Here is a tiny trained network, its code and every weight. The questions are about switching its units off for an input and a class, where a switched-off unit gives its printed mean instead of its output.

import numpy as np


def w(rows, s, z=0):
    codes = np.array(rows[::2]) - 128.0
    scale = np.full(codes.shape[1], s)
    scale[-1] = z or s
    return codes * scale


def norm(h):
    return h / np.sqrt((h * h).mean(-1, keepdims=True) + 1e-5)


def f(y):
    return y / 2 * (1 + np.tanh(0.7978845608 * (y + 0.044715 * y**3)))


def log_softmax(a):
    a = a - a.max(-1, keepdims=True)
    return a - np.log(np.exp(a).sum(-1, keepdims=True))


def net(x, mask):
    res = np.array(x, float).reshape(1, 4) / 4 @ E
    u = 0
    for l in range(2):
        y = f(norm(res) @ A[l][:, :-1].T + A[l][:, -1])
        res = res + np.where(mask[u : u + 9], y, B[l][:, -1]) @ B[l][:, :-1]
        u += 9
    return log_softmax(norm(res)[-1] @ U[:, :-1].T + U[:, -1])


A, B = {}, {}
E = w([
[99,174,212,166,56],'x0',
[36,170,106,84,131],'x1',
[131,130,122,129,125],'x2',
[176,172,169,170,254],'x3',
],0.0058)
A[0] = w([
[219,45,205,104,32,1],'L0N1',
[74,151,132,109,125,173],'L0N2',
[127,147,125,62,228,108],'L0N3',
[163,199,175,175,206,147],'L0N4',
[219,35,74,201,137,147],'L0N5',
[107,15,23,93,119,175],'L0N6',
[133,254,225,167,173,56],'L0N7',
[144,235,119,224,121,52],'L0N8',
[126,167,210,146,161,86],'L0N9',
],0.008,0.004)
B[0] = w([
[123,130,178,183,174,183],'L0N1',
[81,213,97,164,129,169],'L0N2',
[141,201,228,98,254,181],'L0N3',
[138,90,123,69,135,220],'L0N4',
[156,107,74,100,56,217],'L0N5',
[62,74,120,167,222,254],'L0N6',
[108,83,21,132,126,206],'L0N7',
[40,42,144,176,109,148],'L0N8',
[66,75,76,118,189,160],'L0N9',
],0.0063,0.0056)
A[1] = w([
[85,47,122,105,99,246],'L1N1',
[98,188,148,147,24,5],'L1N2',
[118,105,254,181,28,25],'L1N3',
[108,167,72,120,143,144],'L1N4',
[232,195,114,66,165,151],'L1N5',
[170,75,83,135,156,158],'L1N6',
[131,109,127,172,182,190],'L1N7',
[211,114,100,155,69,80],'L1N8',
[146,53,155,143,213,104],'L1N9',
],0.0095,0.0013)
B[1] = w([
[212,179,177,137,154,241],'L1N1',
[169,182,98,122,84,198],'L1N2',
[176,126,77,142,233,228],'L1N3',
[40,110,208,141,130,167],'L1N4',
[157,145,171,2,141,175],'L1N5',
[147,140,232,143,54,218],'L1N6',
[154,71,105,163,91,193],'L1N7',
[16,156,96,133,173,161],'L1N8',
[107,187,114,152,4,254],'L1N9',
],0.0071,0.0052)
U = w([
[165,34,141,184,40,173],'0',
[2,85,109,139,168,252],'1',
[203,94,173,25,99,105],'2',
[115,157,155,47,232,42],'3',
[191,138,87,184,200,169],'4',
[97,216,91,130,72,2],'5',
],0.016,0.0019)

Each question gives the input, the list of numbers given to net, and the class t.
The units are the neurons (one row each of A and B). Each row of codes is followed by its name. A weight is (code - 128) times the scale printed after its matrix; where a second scale follows, it is the last column's (A, B and U).
mask holds one flag per neuron, layer by layer. A switched-off neuron (its flag False) gives its mean, the last column of its row in B, instead of its output. The means were averaged over made-up inputs and are rounded, as every weight is.
A unit's drop is (log p(t) with every unit on - log p(t) with that unit switched off) / (log p(t) with every unit on - log p(t) with every unit switched off).
The circuit of an input: a set's keep is (log p(t) with only the set's units on - log p(t) with every unit switched off) / (log p(t) with every unit on - log p(t) with every unit switched off). Starting from the 12 units with the biggest drops (on a tie, the unit counted first), units are removed one at a time, each time the one whose removal leaves the highest keep (on an exact tie, the one counted first), for as long as the keep stays at least 0.8.
units of the circuit, in order: the units of the circuit, biggest drop first
unit that matters most: the unit with the biggest drop
k most important neurons: the k neurons with the biggest drops, biggest first
top k neurons in layer l: the k neurons of layer l with the biggest drops, biggest first
drop when u is switched off: that unit's drop, to one decimal
input [4,-3,2,-2], class 4: units of the circuit, in order -> L1N3
input [-5,1,8,1], class 3: 4 most important neurons -> L0N3, L0N8, L0N6, L1N5
input [0,-3,-6,3], class 2: units of the circuit, in order -> L0N6, L1N5
input [8,0,4,-6], class 4: units of the circuit, in order -> L1N3, L1N9
input [-8,-1,-5,0], class 0: top 2 neurons in layer 0 -> L0N6, L0N4
input [4,0,3,-4], class 4: top 2 neurons in layer 1 -> L1N3, L1N9
input [0,2,-1,-7], class 1: top 2 neurons in layer 1 -> L1N9, L1N6
input [-4,-7,2,0], class 0: 2 most important neurons -> L0N3, L0N6
input [7,1,-8,2], class 1: top 2 neurons in layer 1 -> L1N9, L1N6
input [-2,-5,-2,0], class 0: 2 most important neurons -> L0N3, L0N1
input [5,0,-3,2], class 0: 2 most important neurons -> L1N8, L1N1
input [-2,-7,8,8], class 2: 2 most important neurons -> L1N5, L0N6
input [5,1,8,7], class 1: top 3 neurons in layer 0 -> L0N9, L0N5, L0N7
input [6,2,7,8], class 1: unit that matters most -> L0N9
input [1,0,-3,2], class 0: top 3 neurons in layer 1 -> L1N8, L1N6, L1N1
input [5,1,1,5], class 1: 3 most important neurons -> L0N9, L0N7, L0N5
input [1,-6,-6,8], class 0: 2 most important neurons -> L0N8, L1N9
input [7,7,0,3], class 1: top 2 neurons in layer 0 -> L0N9, L0N7
input [-1,-5,0,5], class 2: drop when L0N6 is switched off -> 0.2
input [-5,0,5,7], class 2: drop when L0N3 is switched off -> -0.1
input [2,-7,-2,8], class 0: unit that matters most -> L0N8
input [8,-5,3,-4], class 4: drop when L1N3 is switched off -> 0.5
input [-5,-5,0,-1], class 0: drop when L0N6 is switched off -> 0.5
